Here is a tiny trained network, its code and every weight. The questions are about switching its units off for an input and a class, where a switched-off unit gives its printed mean instead of its output.

import numpy as np


def w(rows, s, z=0):
    codes = np.array(rows[::2]) - 128.0
    scale = np.full(codes.shape[1], s)
    scale[-1] = z or s
    return codes * scale


def norm(h):
    return h / np.sqrt((h * h).mean(-1, keepdims=True) + 1e-5)


def f(y):
    return y / 2 * (1 + np.tanh(0.7978845608 * (y + 0.044715 * y**3)))


def log_softmax(a):
    a = a - a.max(-1, keepdims=True)
    return a - np.log(np.exp(a).sum(-1, keepdims=True))


def net(x, mask):
    res = np.array(x, float).reshape(1, 6) / 4 @ E
    u = 0
    for l in range(2):
        y = f(norm(res) @ A[l][:, :-1].T + A[l][:, -1])
        res = res + np.where(mask[u : u + 5], y, B[l][:, -1]) @ B[l][:, :-1]
        u += 5
    return log_softmax(norm(res)[-1] @ U[:, :-1].T + U[:, -1])


A, B = {}, {}
E = w([
[81,168,106,38,222,204],'x0',
[181,175,195,240,209,171],'x1',
[129,127,122,127,127,125],'x2',
[3,97,249,132,57,199],'x3',
[39,192,84,186,154,69],'x4',
[137,160,140,123,111,135],'x5',
],0.0039)
A[0] = w([
[123,144,96,83,219,177,65],'L0N0',
[162,91,162,211,75,20,35],'L0N1',
[30,112,107,177,134,155,78],'L0N2',
[175,157,211,242,221,175,5],'L0N3',
[255,43,170,66,86,225,62],'L0N4',
],0.0063,0.0019)
B[0] = w([
[106,169,169,126,109,231,184],'L0N0',
[103,254,111,125,97,242,204],'L0N1',
[196,121,149,222,217,129,156],'L0N2',
[59,38,39,17,52,58,227],'L0N3',
[65,137,45,236,197,96,253],'L0N4',
],0.0085,0.0036)
A[1] = w([
[190,133,105,195,8,113,64],'L1N0',
[191,50,39,76,177,76,149],'L1N1',
[72,31,253,157,83,189,110],'L1N2',
[208,207,100,79,149,101,163],'L1N3',
[96,176,108,53,34,107,254],'L1N4',
],0.0063,0.0018)
B[1] = w([
[91,76,171,2,201,242,179],'L1N0',
[94,128,204,130,115,101,249],'L1N1',
[223,128,150,124,143,105,216],'L1N2',
[193,75,244,200,92,169,193],'L1N3',
[69,91,125,148,180,85,252],'L1N4',
],0.009,0.0035)
U = w([
[115,67,113,67,106,54,151],'0',
[118,156,116,99,119,249,131],'1',
[115,154,81,247,157,101,137],'2',
[217,106,214,168,117,112,101],'3',
[114,116,131,170,144,130,196],'4',
[108,117,134,176,147,135,153],'5',
[191,166,88,132,88,108,2],'6',
],0.012,0.0073)

Each question gives the input, the list of numbers given to net, and the class t.
The units are the neurons (one row each of A and B). Each row of codes is followed by its name. A weight is (code - 128) times the scale printed after its matrix; where a second scale follows, it is the last column's (A, B and U).
mask holds one flag per neuron, layer by layer. A switched-off neuron (its flag False) gives its mean, the last column of its row in B, instead of its output. The means were averaged over made-up inputs and are rounded, as every weight is.
A unit's drop is (log p(t) with every unit on - log p(t) with that unit switched off) / (log p(t) with every unit on - log p(t) with every unit switched off).
The circuit of an input: a set's keep is (log p(t) with only the set's units on - log p(t) with every unit switched off) / (log p(t) with every unit on - log p(t) with every unit switched off). Starting from all 10 units, units are removed one at a time, each time the one whose removal leaves the highest keep (on an exact tie, the one counted first), for as long as the keep stays at least 0.8.
circuit, biggest first: the units of the circuit, biggest drop first
k most important neurons: the k neurons with the biggest drops, biggest first
k most important neurons of layer l: the k neurons of layer l with the biggest drops, biggest first
input [2,-6,7,6,7,-5], class 2: 3 most important neurons of layer 1 -> L1N0, L1N1, L1N3
input [4,2,7,-7,-5,-5], class 3: 2 most important neurons -> L1N3, L0N1
input [7,2,-1,8,-6,-3], class 3: 2 most important neurons of layer 0 -> L0N1, L0N3
input [-1,-6,6,-7,-4,-4], class 3: circuit, biggest first -> L0N3, L1N3
input [2,8,-6,6,1,-8], class 0: most important neuron -> L0N3
input [-5,-4,-5,-4,-5,2], class 1: 4 most important neurons -> L0N1, L1N0, L0N3, L1N4
input [5,0,5,-8,-1,1], class 3: 2 most important neurons -> L1N3, L0N1
input [-7,-2,2,4,-7,0], class 1: 2 most important neurons of layer 1 -> L1N0, L1N4
input [-8,-3,4,-6,-3,2], class 1: circuit, biggest first -> L1N0, L0N1
input [-5,4,1,-8,7,3], class 3: 4 most important neurons -> L1N3, L0N4, L1N0, L0N0
input [-8,-1,2,7,-3,2], class 1: circuit, biggest first -> L0N1, L1N0
input [-1,2,-6,-8,3,7], class 3: circuit, biggest first -> L1N3, L0N4
input [3,7,-6,-8,6,1], class 3: circuit, biggest first -> L0N4, L1N3
input [8,2,-5,-4,3,6], class 1: circuit, biggest first -> L0N0
input [1,4,1,6,5,2], class 3: 3 most important neurons of layer 0 -> L0N4, L0N2, L0N1
input [-1,-5,-7,8,-6,-1], class 3: 2 most important neurons -> L1N2, L0N3
input [8,3,-6,-7,1,-4], class 1: 3 most important neurons of layer 0 -> L0N0, L0N4, L0N2
input [1,8,-8,2,8,5], class 0: 2 most important neurons -> L0N3, L0N4
input [0,-6,0,-5,-8,-2], class 2: 3 most important neurons -> L0N4, L0N3, L1N0
input [7,-5,5,8,-1,3], class 3: 3 most important neurons -> L1N2, L0N3, L0N1
input [3,-3,-6,3,-8,-2], class 2: circuit, biggest first -> L0N4
input [8,8,2,1,3,-3], class 0: 3 most important neurons -> L0N3, L0N1, L0N4
